M = [[135, 135, 124, 124, 120, 122, 136, 139, 138, 138, 139], [146, 142, 118, 130, 119, 121, 133, 139, 135, 136, 141], [141, 141, 124, 117, 119, 124, 133, 144, 142, 139, 157], [149, 143, 113, 135, 121, 121, 136, 135, 134, 136, 129], [134, 129, 128, 130, 130, 129, 127, 120, 122, 123, 116], [115, 117, 141, 127, 137, 137, 117, 117, 114, 117, 130]]
Report the entry just right of the smallest entry.
Answer: 135
Report the maximum.
Answer: 157
Report the entry just left of 123.
Answer: 122
Report the entry just right of 146.
Answer: 142
Report the entry just right of 144.
Answer: 142
The entry just left of 114: 117
Report the smallest entry.
Answer: 113

grid =
[[145 112 114 147 140]
 [142 127 142 106 130]
 [143 134 122 134 111]
 [134 130 154 126 106]
 [122 145 123 146 121]
 [108 139 150 137 102]
 [124 143 143 108 111]
 [153 152 136 148 141]
 [121 103 146 152 125]]
Counting starts at 1.
The entry in row 2 and column 1 -> 142
The entry just right of the largest entry?
A: 126
The bottom-left entry: 121
The entry in row 1 and column 3?
A: 114
The entry in row 3 and column 3?
A: 122
The bottom entry of the column that holds the smallest entry -> 125
The entry at row 3, column 2 is 134
The entry just right of the centre entry: 146
The minimum: 102
The entry directly above 141: 111
The entry just left of the centre entry is 145
The entry just left of the smallest entry is 137
The entry directly above the centre entry?
A: 154
The top-right entry?
A: 140
The entry in row 3 and column 1: 143
The entry in row 1 and column 1 -> 145
The entry in row 2 and column 2?
A: 127
The entry in row 1 and column 2?
A: 112
